Here is a tiny trained network, its code and every weight. The questions are about switching its units off for an input and a target symbol, where a switched-off unit gives its printed mean instead of its output.

import numpy as np


def w(rows, s, z=0):
    codes = np.array(rows[::2]) - 128.0
    scale = np.full(codes.shape[1], s)
    scale[-1] = z or s
    return codes * scale


def f(y):
    return np.maximum(y, 0)


def softmax(a):
    e = np.exp(a - a.max(-1, keepdims=True))
    return e / e.sum(-1, keepdims=True)


def log_softmax(a):
    a = a - a.max(-1, keepdims=True)
    return a - np.log(np.exp(a).sum(-1, keepdims=True))


def net(x, mask):
    ids = ['αβδζθλμπτ'.index(c) for c in x.split()]
    T = len(ids)
    res = E[ids] + P[:T]
    u = 0
    for l in range(2):
        r = res
        for j in range(2):
            rows = slice(2 * j, 2 * j + 2)
            q, k, v = (r @ M[l][rows].T for M in (Q, K, V))
            z = softmax(np.where(np.tri(T) > 0, q @ k.T / 2**0.5, -1e9)) @ v
            o = O[l][rows]
            res = res + np.where(mask[u + j], z, o[:, -1]) @ o[:, :-1]
        u += 2
        y = f(res @ A[l][:, :-1].T + A[l][:, -1])
        res = res + np.where(mask[u : u + 4], y, B[l][:, -1]) @ B[l][:, :-1]
        u += 4
    return log_softmax(res[-1] @ U[:, :-1].T + U[:, -1])


Q, K, V, O, A, B = {}, {}, {}, {}, {}, {}
E = w([
[176,213,207,111,159],'α',
[164,92,200,75,27],'β',
[170,161,253,114,89],'δ',
[96,206,84,67,107],'ζ',
[175,95,217,123,201],'θ',
[96,48,54,43,80],'λ',
[223,41,80,223,21],'μ',
[45,60,52,102,194],'π',
[72,77,136,156,233],'τ',
],0.017)
P = w([
[212,99,138,82,133],'0',
[185,108,137,93,133],'1',
[164,117,133,102,132],'2',
[144,122,133,111,131],'3',
[126,128,131,117,130],'4',
[111,133,128,124,130],'5',
[93,139,129,131,129],'6',
[77,143,128,138,128],'7',
[60,150,127,144,126],'8',
[44,155,125,149,125],'9',
[26,159,126,155,124],'10',
[7,165,124,162,123],'11',
],0.022)
Q[0] = w([
[170,202,187,200,137],'L0H1',
[89,12,202,119,76],'L0H1',
[135,181,250,155,155],'L0H2',
[143,129,128,137,9],'L0H2',
],0.016)
K[0] = w([
[131,189,196,120,150],'L0H1',
[132,31,163,207,73],'L0H1',
[128,147,223,143,149],'L0H2',
[137,124,145,127,4],'L0H2',
],0.023)
V[0] = w([
[254,179,120,161,94],'L0H1',
[64,184,63,163,206],'L0H1',
[24,90,250,95,124],'L0H2',
[236,49,145,110,177],'L0H2',
],0.0072)
O[0] = w([
[64,13,54,145,120,193],'L0H1',
[134,52,142,65,1,2],'L0H1',
[196,202,46,126,140,181],'L0H2',
[77,226,134,128,41,182],'L0H2',
],0.0074,0.0069)
A[0] = w([
[250,79,107,104,184,123],'L0N1',
[245,94,129,145,122,136],'L0N2',
[128,162,120,106,109,12],'L0N3',
[226,129,167,93,60,2],'L0N4',
],0.018,0.0028)
B[0] = w([
[112,62,252,110,167,175],'L0N1',
[203,100,14,137,109,160],'L0N2',
[118,81,134,153,185,252],'L0N3',
[190,60,221,77,205,168],'L0N4',
],0.016,0.0042)
Q[1] = w([
[207,156,182,143,66],'L1H1',
[228,98,78,35,72],'L1H1',
[162,108,77,237,167],'L1H2',
[249,229,166,162,159],'L1H2',
],0.011)
K[1] = w([
[201,198,150,128,154],'L1H1',
[140,113,61,16,152],'L1H1',
[113,54,101,175,70],'L1H2',
[153,128,189,246,125],'L1H2',
],0.014)
V[1] = w([
[24,189,144,164,176],'L1H1',
[107,99,2,146,124],'L1H1',
[119,41,85,62,114],'L1H2',
[113,186,131,64,178],'L1H2',
],0.0063)
O[1] = w([
[249,121,120,127,101,153],'L1H1',
[73,102,175,76,85,156],'L1H1',
[186,174,144,139,78,253],'L1H2',
[41,154,85,115,151,140],'L1H2',
],0.012,0.0029)
A[1] = w([
[119,67,227,146,134,119],'L1N1',
[173,175,119,172,155,119],'L1N2',
[82,116,246,70,223,2],'L1N3',
[98,44,86,105,59,74],'L1N4',
],0.012,0.0097)
B[1] = w([
[112,255,69,186,131,184],'L1N1',
[76,100,128,37,14,212],'L1N2',
[174,27,167,149,30,245],'L1N3',
[227,112,77,49,198,191],'L1N4',
],0.0087,0.011)
U = w([
[182,103,240,96,246,221],'α',
[76,253,19,124,125,254],'β',
[173,192,133,63,109,38],'δ',
[94,130,96,83,80,31],'ζ',
[128,169,125,156,126,91],'θ',
[147,138,82,35,146,23],'λ',
[152,131,44,134,112,65],'μ',
[95,96,66,128,151,63],'π',
[98,136,84,184,139,102],'τ',
],0.0078,0.0096)

Each question gives the input, a string of symbols that net reads in full, and the target symbol t.
The units are the heads (2 rows each of Q, K, V and O) and the neurons (one row each of A and B). Each row of codes is followed by its name. A weight is (code - 128) times the scale printed after its matrix; where a second scale follows, it is the last column's (O, A, B and U).
mask holds one flag per unit, layer by layer, with each layer's heads first. A switched-off unit (its flag False) gives its mean, the last column of its rows in O or B, instead of its output. The means were averaged over made-up inputs and are rounded, as every weight is.
A unit's drop is (log p(t) with every unit on - log p(t) with that unit switched off) / (log p(t) with every unit on - log p(t) with every unit switched off).
The circuit of an input: a set's keep is (log p(t) with only the set's units on - log p(t) with every unit switched off) / (log p(t) with every unit on - log p(t) with every unit switched off). Starting from all 12 units, units are removed one at a time, each time the one whose removal leaves the highest keep (on an exact tie, the one counted first), for as long as the keep stays at least 0.8.
circuit, biggest first: the units of the circuit, biggest drop first
most important unit: the unit with the biggest drop
top k neurons: the k neurons with the biggest drops, biggest first
top k neurons in layer l: the k neurons of layer l with the biggest drops, biggest first
which heads matter: for each layer, one digit per head in row order, 1 if its drop is at least 0.15 and else 0, layers parted by /
drop when u is switched off: that unit's drop, to one decimal
input λ ζ λ τ α λ τ, target β: circuit, biggest first => (L1H1 L0N1)
input μ β λ θ δ δ δ δ α π π, target π: circuit, biggest first => (L0H1 L0H2)
input α ζ β ζ μ δ, target δ: which heads matter => 10 / 01
input λ ζ α δ ζ ζ ζ δ π β, target α: which heads matter => 11 / 01
input λ ζ λ ζ ζ θ τ δ β θ λ θ, target β: which heads matter => 10 / 11
input δ ζ π λ ζ ζ μ θ, target θ: most important unit => L1N1
input β ζ ζ μ β μ, target β: which heads matter => 01 / 10
input ζ α λ π, target α: which heads matter => 11 / 00
input ζ δ μ δ ζ λ β λ, target λ: circuit, biggest first => (L1H1 L1N4)
input δ θ ζ ζ π, target α: circuit, biggest first => (L0H2 L0N1)
input ζ τ λ μ τ δ δ μ τ, target β: top 2 neurons in layer 1 => (L1N1 L1N3)
input λ α δ ζ δ θ λ δ μ β λ, target λ: top 2 neurons => (L1N4 L1N1)
input ζ ζ τ β θ λ, target α: circuit, biggest first => (L0H2 L0H1 L0N1)
input α μ ζ β π β ζ δ π, target π: top 2 neurons => (L0N2 L1N3)
input ζ λ ζ μ β π β π δ τ ζ, target ζ: circuit, biggest first => (L1H1 L0H1 L0H2 L0N2)
input θ θ ζ, target α: circuit, biggest first => (L0H1 L0N4)
input δ ζ β α ζ δ ζ λ α ζ μ, target μ: which heads matter => 11 / 01
input ζ π τ π θ δ τ τ λ λ π α, target α: circuit, biggest first => (L0H1 L0N3)
input τ α β τ δ ζ, target α: top 2 neurons in layer 0 => (L0N4 L0N3)
input θ δ λ θ, target β: most important unit => L0H2
input δ π δ ζ ζ δ ζ λ β τ, target α: top neuron in layer 0 => (L0N1)
input β π δ τ λ, target α: which heads matter => 10 / 00
input δ τ π ζ ζ δ δ ζ δ δ α, target α: top 2 neurons => (L0N4 L1N1)
input ζ π ζ ζ δ λ τ δ θ α δ, target β: top 2 neurons => (L1N3 L0N1)
input β π β α δ δ, target β: drop when L0H2 is switched off => 0.4
